Below are the code and all the weights of a small trained network. Each question names an input and a class and asks about switching units off, where a switched-off unit gives its printed mean instead of its output.

import numpy as np


def w(rows, s, z=0):
    codes = np.array(rows[::2]) - 128.0
    scale = np.full(codes.shape[1], s)
    scale[-1] = z or s
    return codes * scale


def f(y):
    return y / 2 * (1 + np.tanh(0.7978845608 * (y + 0.044715 * y**3)))


def log_softmax(a):
    a = a - a.max(-1, keepdims=True)
    return a - np.log(np.exp(a).sum(-1, keepdims=True))


def net(x, mask):
    res = np.array(x, float).reshape(1, 7) / 4 @ E
    y = f(res @ A[0][:, :-1].T + A[0][:, -1])
    res = res + np.where(mask, y, B[0][:, -1]) @ B[0][:, :-1]
    return log_softmax(res[-1] @ U[:, :-1].T + U[:, -1])


A, B = {}, {}
E = w([
[52,217,137],'x0',
[109,74,31],'x1',
[190,96,193],'x2',
[183,254,66],'x3',
[210,161,193],'x4',
[120,170,145],'x5',
[99,182,90],'x6',
],0.0068)
A[0] = w([
[183,115,90,130],'n0',
[177,75,141,72],'n1',
[38,40,62,141],'n2',
[71,220,28,101],'n3',
[57,213,19,114],'n4',
[63,65,81,106],'n5',
[85,185,255,203],'n6',
[151,110,176,148],'n7',
[111,176,190,255],'n8',
[244,104,124,151],'n9',
[111,131,166,107],'n10',
[70,150,159,226],'n11',
[252,114,113,172],'n12',
[125,104,145,37],'n13',
[62,217,151,217],'n14',
[157,157,188,52],'n15',
[169,192,30,112],'n16',
[169,7,101,103],'n17',
[110,117,162,42],'n18',
[126,84,152,152],'n19',
],0.0091,0.0073)
B[0] = w([
[101,149,175,147],'n0',
[99,142,155,143],'n1',
[168,1,73,224],'n2',
[133,200,52,230],'n3',
[153,187,54,241],'n4',
[127,49,80,175],'n5',
[180,85,134,240],'n6',
[144,133,141,161],'n7',
[180,150,143,250],'n8',
[56,164,208,197],'n9',
[131,104,122,127],'n10',
[233,119,119,218],'n11',
[74,174,204,211],'n12',
[97,135,108,111],'n13',
[209,144,125,254],'n14',
[133,118,124,132],'n15',
[76,171,120,198],'n16',
[92,89,157,202],'n17',
[102,130,105,111],'n18',
[151,68,186,164],'n19',
],0.0082,0.0073)
U = w([
[97,197,206,167],'0',
[209,116,142,235],'1',
[111,202,48,33],'2',
[217,152,172,140],'3',
[103,2,88,2],'4',
[41,114,235,157],'5',
[97,107,86,148],'6',
],0.0097,0.0047)

Each question gives the input, the list of numbers given to net, and the class t.
The units are the neurons (one row each of A and B). Each row of codes is followed by its name. A weight is (code - 128) times the scale printed after its matrix; where a second scale follows, it is the last column's (A, B and U).
mask holds one flag per neuron, in row order. A switched-off neuron (its flag False) gives its mean, the last column of its row in B, instead of its output. The means were averaged over made-up inputs and are rounded, as every weight is.
A unit's drop is (log p(t) with every unit on - log p(t) with that unit switched off) / (log p(t) with every unit on - log p(t) with every unit switched off).
The circuit of an input: a set's keep is (log p(t) with only the set's units on - log p(t) with every unit switched off) / (log p(t) with every unit on - log p(t) with every unit switched off). Starting from the 12 units with the biggest drops (on a tie, the unit counted first), units are removed one at a time, each time the one whose removal leaves the highest keep (on an exact tie, the one counted first), for as long as the keep stays at least 0.8.
units of the circuit, in order: the units of the circuit, biggest drop first
unit that matters most: the unit with the biggest drop
top k neurons: the k neurons with the biggest drops, biggest first
drop of u: that unit's drop, to one decimal
input [-4,-5,8,-8,-1,4,2], class 5: unit that matters most => n14
input [-1,5,-3,-4,0,5,5], class 4: units of the circuit, in order => (n2 n5)
input [2,-3,7,2,-4,-6,-7], class 5: units of the circuit, in order => (n14 n4 n3 n2)
input [2,-2,1,7,2,-3,7], class 2: units of the circuit, in order => (n3 n4)
input [4,5,0,-3,-4,4,-4], class 4: units of the circuit, in order => (n2 n5)
input [-5,-1,-8,3,6,0,6], class 0: top 3 neurons => (n2 n5 n12)
input [0,0,0,8,6,-3,-3], class 0: drop of n9 => 0.1
input [5,-7,-6,-5,-4,0,6], class 3: drop of n1 => 0.0
input [1,5,-5,-3,-5,-5,4], class 4: drop of n2 => 1.0
input [2,1,4,-2,-1,-2,-8], class 5: top 2 neurons => (n14 n4)
input [-2,-1,-7,-5,-3,-1,8], class 4: top 2 neurons => (n2 n5)
